Below are the code and all the weights of a small trained network. Each question names an input and a class and asks about switching units off, where a switched-off unit gives its printed mean instead of its output.

import numpy as np


def w(rows, s, z=0):
    codes = np.array(rows[::2]) - 128.0
    scale = np.full(codes.shape[1], s)
    scale[-1] = z or s
    return codes * scale


def f(y):
    return y / 2 * (1 + np.tanh(0.7978845608 * (y + 0.044715 * y**3)))


def log_softmax(a):
    a = a - a.max(-1, keepdims=True)
    return a - np.log(np.exp(a).sum(-1, keepdims=True))


def net(x, mask):
    res = np.array(x, float).reshape(1, 4) / 4 @ E
    y = f(res @ A[0][:, :-1].T + A[0][:, -1])
    res = res + np.where(mask, y, B[0][:, -1]) @ B[0][:, :-1]
    return log_softmax(res[-1] @ U[:, :-1].T + U[:, -1])


A, B = {}, {}
E = w([
[107,129,77,228,199,214],'x0',
[134,227,122,239,57,56],'x1',
[182,170,53,101,29,208],'x2',
[11,189,136,95,128,140],'x3',
],0.011)
A[0] = w([
[148,175,160,135,88,76,75],'N1',
[140,91,111,65,111,76,71],'N2',
[51,169,176,94,101,164,138],'N3',
[149,143,179,70,95,88,134],'N4',
[210,86,130,125,124,99,192],'N5',
[187,182,127,96,80,181,70],'N6',
[99,84,170,158,130,117,49],'N7',
[208,96,131,156,139,115,56],'N8',
[103,112,213,161,232,9,55],'N9',
[118,142,92,169,169,179,59],'N10',
[150,160,122,178,129,105,4],'N11',
[124,175,122,164,91,85,70],'N12',
[138,154,150,96,123,104,100],'N13',
[126,106,192,27,123,179,77],'N14',
[138,98,115,80,150,145,18],'N15',
[140,102,120,90,167,156,106],'N16',
[135,122,148,199,185,175,176],'N17',
[122,138,51,112,77,176,73],'N18',
[103,166,145,100,138,141,59],'N19',
],0.015,0.0042)
B[0] = w([
[170,120,157,178,177,171,186],'N1',
[142,50,156,149,114,176,187],'N2',
[55,100,19,145,173,56,196],'N3',
[111,33,142,145,27,184,206],'N4',
[54,132,53,149,111,38,192],'N5',
[168,157,124,57,122,114,200],'N6',
[166,147,109,44,128,121,154],'N7',
[63,121,75,125,186,63,171],'N8',
[149,158,136,51,119,136,251],'N9',
[114,6,120,145,77,211,176],'N10',
[167,114,117,142,201,154,158],'N11',
[187,145,125,192,198,154,185],'N12',
[102,55,113,159,108,170,158],'N13',
[143,156,168,171,181,142,223],'N14',
[139,161,147,158,223,148,169],'N15',
[130,199,165,188,173,140,179],'N16',
[121,89,155,129,64,150,187],'N17',
[159,149,127,58,119,107,199],'N18',
[82,121,97,131,165,119,149],'N19',
],0.011,0.019)
U = w([
[130,64,160,151,78,166,109],'0',
[179,183,181,197,211,136,100],'1',
[47,137,50,138,149,20,100],'2',
[189,182,141,4,118,114,87],'3',
[103,157,157,139,99,94,251],'4',
],0.013,0.015)

Each question gives the input, the list of numbers given to net, and the class t.
The units are the neurons (one row each of A and B). Each row of codes is followed by its name. A weight is (code - 128) times the scale printed after its matrix; where a second scale follows, it is the last column's (A, B and U).
mask holds one flag per neuron, in row order. A switched-off neuron (its flag False) gives its mean, the last column of its row in B, instead of its output. The means were averaged over made-up inputs and are rounded, as every weight is.
A unit's drop is (log p(t) with every unit on - log p(t) with that unit switched off) / (log p(t) with every unit on - log p(t) with every unit switched off).
The circuit of an input: a set's keep is (log p(t) with only the set's units on - log p(t) with every unit switched off) / (log p(t) with every unit on - log p(t) with every unit switched off). Starting from the 12 units with the biggest drops (on a tie, the unit counted first), units are removed one at a time, each time the one whose removal leaves the highest keep (on an exact tie, the one counted first), for as long as the keep stays at least 0.8.
units of the circuit, in order: the units of the circuit, biggest drop first
unit that matters most: the unit with the biggest drop
k most important neurons: the k neurons with the biggest drops, biggest first
drop of u: that unit's drop, to one decimal
input [-2,5,7,4], class 3: units of the circuit, in order	N6
input [-7,-8,-7,5], class 1: 3 most important neurons	N14; N15; N16
input [-1,6,7,3], class 3: 2 most important neurons	N6; N18
input [4,-5,6,-6], class 2: 3 most important neurons	N5; N8; N9
input [1,-3,8,-8], class 2: 2 most important neurons	N5; N8
input [6,1,8,2], class 3: 3 most important neurons	N18; N6; N4
input [-8,-7,-3,-8], class 0: 3 most important neurons	N2; N4; N3
input [4,-2,5,3], class 3: 3 most important neurons	N18; N4; N2
input [5,6,8,7], class 3: 4 most important neurons	N18; N6; N5; N8
input [7,-2,-8,-8], class 2: 3 most important neurons	N8; N5; N4
input [-8,6,5,-7], class 0: 4 most important neurons	N4; N1; N3; N2
input [7,-7,-5,0], class 0: 3 most important neurons	N10; N17; N12
input [0,-7,-6,7], class 1: 4 most important neurons	N14; N5; N16; N15
input [6,2,-7,-7], class 2: 3 most important neurons	N8; N5; N4
input [0,4,8,-7], class 3: unit that matters most	N6
input [-4,-5,-3,-3], class 1: 4 most important neurons	N14; N15; N16; N10
input [-6,-2,-1,4], class 0: drop of N4	0.2
input [-7,-5,6,8], class 2: drop of N14	0.0
input [-4,4,2,-5], class 2: drop of N5	1.7
input [-1,-5,-3,6], class 2: unit that matters most	N3
input [-1,-1,-4,-2], class 3: drop of N9	0.2
